Below are the code and all the weights of a small trained network. Each question names an input and a target symbol and asks about switching units off, where a switched-off unit gives its printed mean instead of its output.

import numpy as np


def w(rows, s, z=0):
    codes = np.array(rows[::2]) - 128.0
    scale = np.full(codes.shape[1], s)
    scale[-1] = z or s
    return codes * scale


def f(y):
    return y / 2 * (1 + np.tanh(0.7978845608 * (y + 0.044715 * y**3)))


def softmax(a):
    e = np.exp(a - a.max(-1, keepdims=True))
    return e / e.sum(-1, keepdims=True)


def log_softmax(a):
    a = a - a.max(-1, keepdims=True)
    return a - np.log(np.exp(a).sum(-1, keepdims=True))


def net(x, mask):
    ids = ['βγζλξπτφψω'.index(c) for c in x.split()]
    T = len(ids)
    res = E[ids] + P[:T]
    q, k, v = (res @ M[0].T for M in (Q, K, V))
    z = softmax(np.where(np.tri(T) > 0, q @ k.T / 4**0.5, -1e9)) @ v
    res = res + np.where(mask[0], z, O[0][:, -1]) @ O[0][:, :-1]
    y = f(res @ A[0][:, :-1].T + A[0][:, -1])
    res = res + np.where(mask[1:25], y, B[0][:, -1]) @ B[0][:, :-1]
    return log_softmax(res[-1] @ U[:, :-1].T + U[:, -1])


Q, K, V, O, A, B = {}, {}, {}, {}, {}, {}
E = w([
[145,117,172,50],'β',
[146,83,221,49],'γ',
[143,174,225,168],'ζ',
[157,182,172,136],'λ',
[94,139,105,129],'ξ',
[110,79,71,9],'π',
[175,183,222,125],'τ',
[50,76,121,105],'φ',
[190,241,110,3],'ψ',
[83,132,182,168],'ω',
],0.014)
P = w([
[114,110,130,133],'0',
[50,168,127,77],'1',
[158,95,145,148],'2',
[53,172,170,90],'3',
[175,80,117,152],'4',
[53,195,170,88],'5',
[222,84,141,152],'6',
[100,201,245,73],'7',
[208,49,80,165],'8',
[14,184,157,79],'9',
],0.013)
Q[0] = w([
[178,67,71,196],'head 1',
[1,236,148,87],'head 1',
[138,99,244,80],'head 1',
[158,138,31,139],'head 1',
],0.0088)
K[0] = w([
[1,199,133,43],'head 1',
[171,98,28,171],'head 1',
[222,142,55,111],'head 1',
[119,196,49,135],'head 1',
],0.0094)
V[0] = w([
[66,184,89,255],'head 1',
[90,26,80,114],'head 1',
[124,135,94,76],'head 1',
[88,201,51,147],'head 1',
],0.013)
O[0] = w([
[195,144,208,134,6],'head 1',
[165,43,147,8,101],'head 1',
[213,126,45,70,124],'head 1',
[112,166,204,133,32],'head 1',
],0.012)
A[0] = w([
[143,52,115,196,145],'neuron 1',
[153,99,187,201,90],'neuron 2',
[99,86,92,101,161],'neuron 3',
[192,60,106,144,156],'neuron 4',
[236,134,119,89,109],'neuron 5',
[117,95,89,128,66],'neuron 6',
[202,95,153,134,167],'neuron 7',
[149,149,143,192,254],'neuron 8',
[129,187,71,84,238],'neuron 9',
[94,194,138,105,127],'neuron 10',
[93,193,153,93,136],'neuron 11',
[133,141,164,135,113],'neuron 12',
[97,70,94,104,188],'neuron 13',
[63,151,210,75,253],'neuron 14',
[68,80,190,142,158],'neuron 15',
[123,166,154,172,27],'neuron 16',
[209,71,58,192,148],'neuron 17',
[182,167,103,198,60],'neuron 18',
[165,111,135,89,57],'neuron 19',
[50,228,93,110,208],'neuron 20',
[152,194,184,93,223],'neuron 21',
[144,8,138,206,164],'neuron 22',
[118,90,160,181,84],'neuron 23',
[113,147,49,108,244],'neuron 24',
],0.012,0.0036)
B[0] = w([
[180,36,228,31,160],'neuron 1',
[187,143,113,108,147],'neuron 2',
[149,207,175,135,225],'neuron 3',
[2,123,94,40,152],'neuron 4',
[70,139,73,221,135],'neuron 5',
[89,196,86,134,184],'neuron 6',
[43,238,63,187,126],'neuron 7',
[86,84,111,107,164],'neuron 8',
[155,81,151,183,209],'neuron 9',
[72,84,172,140,152],'neuron 10',
[8,62,229,85,152],'neuron 11',
[111,217,159,110,132],'neuron 12',
[188,205,150,125,235],'neuron 13',
[101,14,194,121,173],'neuron 14',
[125,35,234,202,153],'neuron 15',
[94,213,122,123,149],'neuron 16',
[38,38,50,44,180],'neuron 17',
[197,125,100,88,155],'neuron 18',
[9,146,78,20,137],'neuron 19',
[122,111,118,174,230],'neuron 20',
[192,111,125,147,142],'neuron 21',
[169,45,206,69,161],'neuron 22',
[117,75,153,176,140],'neuron 23',
[228,130,118,170,253],'neuron 24',
],0.0054,0.018)
U = w([
[237,67,80,213,169],'β',
[172,200,90,183,188],'γ',
[91,116,138,150,202],'ζ',
[163,62,157,174,47],'λ',
[154,96,184,76,14],'ξ',
[165,162,115,74,97],'π',
[17,132,44,126,1],'τ',
[144,2,74,91,167],'φ',
[105,150,99,175,148],'ψ',
[167,113,193,141,227],'ω',
],0.009,0.0039)

Each question gives the input, a string of symbols that net reads in full, and the target symbol t.
The units are the heads (4 rows each of Q, K, V and O) and the neurons (one row each of A and B). Each row of codes is followed by its name. A weight is (code - 128) times the scale printed after its matrix; where a second scale follows, it is the last column's (O, A, B and U).
mask holds one flag per unit, heads first, then neurons. A switched-off unit (its flag False) gives its mean, the last column of its rows in O or B, instead of its output. The means were averaged over made-up inputs and are rounded, as every weight is.
A unit's drop is (log p(t) with every unit on - log p(t) with that unit switched off) / (log p(t) with every unit on - log p(t) with every unit switched off).
The circuit of an input: a set's keep is (log p(t) with only the set's units on - log p(t) with every unit switched off) / (log p(t) with every unit on - log p(t) with every unit switched off). Starting from the 12 units with the biggest drops (on a tie, the unit counted first), units are removed one at a time, each time the one whose removal leaves the highest keep (on an exact tie, the one counted first), for as long as the keep stays at least 0.8.
units of the circuit, in order: the units of the circuit, biggest drop first
unit that matters most: the unit with the biggest drop
k most important neurons: the k neurons with the biggest drops, biggest first
drop when u is switched off: that unit's drop, to one decimal
input φ ψ φ γ ψ ψ ω ψ φ, target β: unit that matters most : head 1
input ξ φ ω γ, target ω: 2 most important neurons : neuron 17; neuron 15
input ω τ ζ φ, target ζ: units of the circuit, in order : head 1; neuron 24; neuron 15
input ψ ψ ψ, target β: 2 most important neurons : neuron 9; neuron 24
input φ γ ζ, target φ: units of the circuit, in order : neuron 3; neuron 13; neuron 24
input ω ξ ψ ζ ζ π, target ζ: units of the circuit, in order : head 1; neuron 11
input γ γ λ λ π φ, target π: units of the circuit, in order : head 1; neuron 13; neuron 3
input φ γ ζ τ τ, target φ: 3 most important neurons : neuron 13; neuron 3; neuron 17
input φ ζ γ ξ γ β γ ψ, target γ: 4 most important neurons : neuron 3; neuron 6; neuron 13; neuron 14
input λ β β β φ ψ γ φ λ, target φ: 2 most important neurons : neuron 17; neuron 13
input ζ ζ ζ ζ ω, target λ: units of the circuit, in order : head 1; neuron 13; neuron 15
input γ ψ π φ π ζ γ γ ζ, target φ: 2 most important neurons : neuron 17; neuron 1
input ω φ ω ψ τ τ, target τ: 2 most important neurons : neuron 24; neuron 13
input φ ω ψ λ ψ β γ π τ, target φ: unit that matters most : neuron 17
input γ τ γ ω τ ζ ζ ω γ ω, target γ: 2 most important neurons : neuron 13; neuron 3
input γ γ ω φ ξ ζ π τ, target π: drop when head 1 is switched off : 2.5
input ψ π ψ ζ ζ λ γ ζ γ β, target γ: drop when neuron 3 is switched off : 0.2
input ζ ω ζ γ, target ζ: drop when neuron 2 is switched off : -0.1
input β γ γ τ, target γ: drop when neuron 17 is switched off : 0.1
input π π β ψ ξ π, target ξ: unit that matters most : head 1
